Here is a tiny trained network, its code and every weight. The questions are about switching its units off for an input and a target symbol, where a switched-off unit gives its printed mean instead of its output.

import numpy as np


def w(rows, s, z=0):
    codes = np.array(rows[::2]) - 128.0
    scale = np.full(codes.shape[1], s)
    scale[-1] = z or s
    return codes * scale


def norm(h):
    return h / np.sqrt((h * h).mean(-1, keepdims=True) + 1e-5)


def f(y):
    return y / 2 * (1 + np.tanh(0.7978845608 * (y + 0.044715 * y**3)))


def softmax(a):
    e = np.exp(a - a.max(-1, keepdims=True))
    return e / e.sum(-1, keepdims=True)


def log_softmax(a):
    a = a - a.max(-1, keepdims=True)
    return a - np.log(np.exp(a).sum(-1, keepdims=True))


def net(x, mask):
    ids = ['ΘΞΩζτψ'.index(c) for c in x.split()]
    T = len(ids)
    res = E[ids] + P[:T]
    r = norm(res)
    for j in range(2):
        rows = slice(3 * j, 3 * j + 3)
        q, k, v = (r @ M[0][rows].T for M in (Q, K, V))
        z = softmax(np.where(np.tri(T) > 0, q @ k.T / 3**0.5, -1e9)) @ v
        o = O[0][rows]
        res = res + np.where(mask[j], z, o[:, -1]) @ o[:, :-1]
    y = f(norm(res) @ A[0][:, :-1].T + A[0][:, -1])
    res = res + np.where(mask[2:6], y, B[0][:, -1]) @ B[0][:, :-1]
    return log_softmax(norm(res)[-1] @ U[:, :-1].T + U[:, -1])


Q, K, V, O, A, B = {}, {}, {}, {}, {}, {}
E = w([
[146,110,81,172,121,79],'Θ',
[134,86,53,209,117,79],'Ξ',
[73,152,104,47,233,54],'Ω',
[174,56,94,97,121,70],'ζ',
[73,224,75,104,142,128],'τ',
[213,88,89,118,254,178],'ψ',
],0.0073)
P = w([
[146,159,254,173,171,66],'0',
[146,151,214,164,160,76],'1',
[150,146,186,143,149,78],'2',
[132,134,153,140,129,85],'3',
[131,134,137,122,122,99],'4',
[121,123,118,113,117,111],'5',
[119,117,103,107,103,132],'6',
[118,112,92,106,90,141],'7',
[106,111,117,115,61,157],'8',
],0.0065)
Q[0] = w([
[88,197,196,163,195,221],'h0',
[212,80,206,195,180,212],'h0',
[126,217,237,59,197,215],'h0',
[59,132,13,189,136,90],'h1',
[254,15,112,164,97,81],'h1',
[224,7,71,213,127,16],'h1',
],0.0064)
K[0] = w([
[141,103,195,115,146,47],'h0',
[226,151,139,161,178,104],'h0',
[56,135,187,188,189,45],'h0',
[51,191,39,46,121,130],'h1',
[180,2,80,85,151,196],'h1',
[127,27,83,85,168,153],'h1',
],0.0079)
V[0] = w([
[203,46,213,101,162,67],'h0',
[153,101,141,211,191,149],'h0',
[178,197,140,75,220,192],'h0',
[75,187,161,36,133,60],'h1',
[87,178,154,191,97,68],'h1',
[107,104,254,138,67,46],'h1',
],0.006)
O[0] = w([
[88,24,186,117,127,202,253],'h0',
[188,137,168,194,209,178,189],'h0',
[221,70,81,109,202,67,65],'h0',
[11,134,99,134,171,75,164],'h1',
[131,211,122,95,65,99,149],'h1',
[73,153,2,70,19,109,157],'h1',
],0.0061,0.004)
A[0] = w([
[168,152,87,154,81,54,220],'n0',
[47,220,179,129,121,115,64],'n1',
[129,141,129,126,103,164,123],'n2',
[51,187,255,81,210,79,3],'n3',
],0.0068,0.0028)
B[0] = w([
[207,143,83,27,189,110,253],'n0',
[119,97,178,163,254,134,253],'n1',
[168,109,181,126,114,202,127],'n2',
[64,188,104,209,146,91,204],'n3',
],0.0063,0.0025)
U = w([
[202,235,184,178,33,163,127],'Θ',
[211,24,169,149,222,136,251],'Ξ',
[42,32,95,98,4,173,116],'Ω',
[47,155,168,230,196,43,49],'ζ',
[211,122,1,35,113,47,96],'τ',
[82,197,185,46,142,100,150],'ψ',
],0.0057,0.0012)

Each question gives the input, a string of symbols that net reads in full, and the target symbol t.
The units are the heads (3 rows each of Q, K, V and O) and the neurons (one row each of A and B). Each row of codes is followed by its name. A weight is (code - 128) times the scale printed after its matrix; where a second scale follows, it is the last column's (O, A, B and U).
mask holds one flag per unit, heads first, then neurons. A switched-off unit (its flag False) gives its mean, the last column of its rows in O or B, instead of its output. The means were averaged over made-up inputs and are rounded, as every weight is.
A unit's drop is (log p(t) with every unit on - log p(t) with that unit switched off) / (log p(t) with every unit on - log p(t) with every unit switched off).
The circuit of an input: a set's keep is (log p(t) with only the set's units on - log p(t) with every unit switched off) / (log p(t) with every unit on - log p(t) with every unit switched off). Starting from all 6 units, units are removed one at a time, each time the one whose removal leaves the highest keep (on an exact tie, the one counted first), for as long as the keep stays at least 0.8.
circuit, biggest first: the units of the circuit, biggest drop first
k most important neurons: the k neurons with the biggest drops, biggest first
drop when u is switched off: that unit's drop, to one decimal
input ζ Ξ Ω ψ Ξ ζ Ω Θ, target ζ: circuit, biggest first => h1, h0
input Ω ψ Ω Θ τ Ξ Θ, target τ: circuit, biggest first => h0, n0
input Ξ Ξ Ξ Ξ ζ, target Ω: circuit, biggest first => h0
input ψ Ξ Θ Ξ Ξ Ω Θ, target ζ: circuit, biggest first => h1, h0, n1
input Ω ψ Ω ψ Ξ Ξ Ξ, target Θ: circuit, biggest first => h0, h1, n1
input Ξ Ξ ζ ζ, target Ω: circuit, biggest first => h0, h1
input ψ Ω ψ Ξ Ξ Ξ Θ Ξ τ, target ζ: circuit, biggest first => h1, n3
input Ω τ Θ Ω Ω Ω Ξ, target ζ: circuit, biggest first => h1, h0
input Ξ Θ Ω Θ Ξ Ξ Ω Ξ τ, target ζ: circuit, biggest first => h1, n1
input ψ ζ ψ Ξ τ ψ Ξ ψ Ω, target ζ: 2 most important neurons => n3, n1
input Ω ζ Ξ ψ Θ, target Ξ: drop when h1 is switched off => 0.1
input Ξ ζ ζ Ω Ω Ξ Ξ ψ Θ, target Ξ: drop when h1 is switched off => 1.4
input τ Θ τ Ξ τ Θ Ω Ξ, target ζ: drop when h1 is switched off => 2.4
input Ξ Θ Θ, target Θ: most important neuron => n2
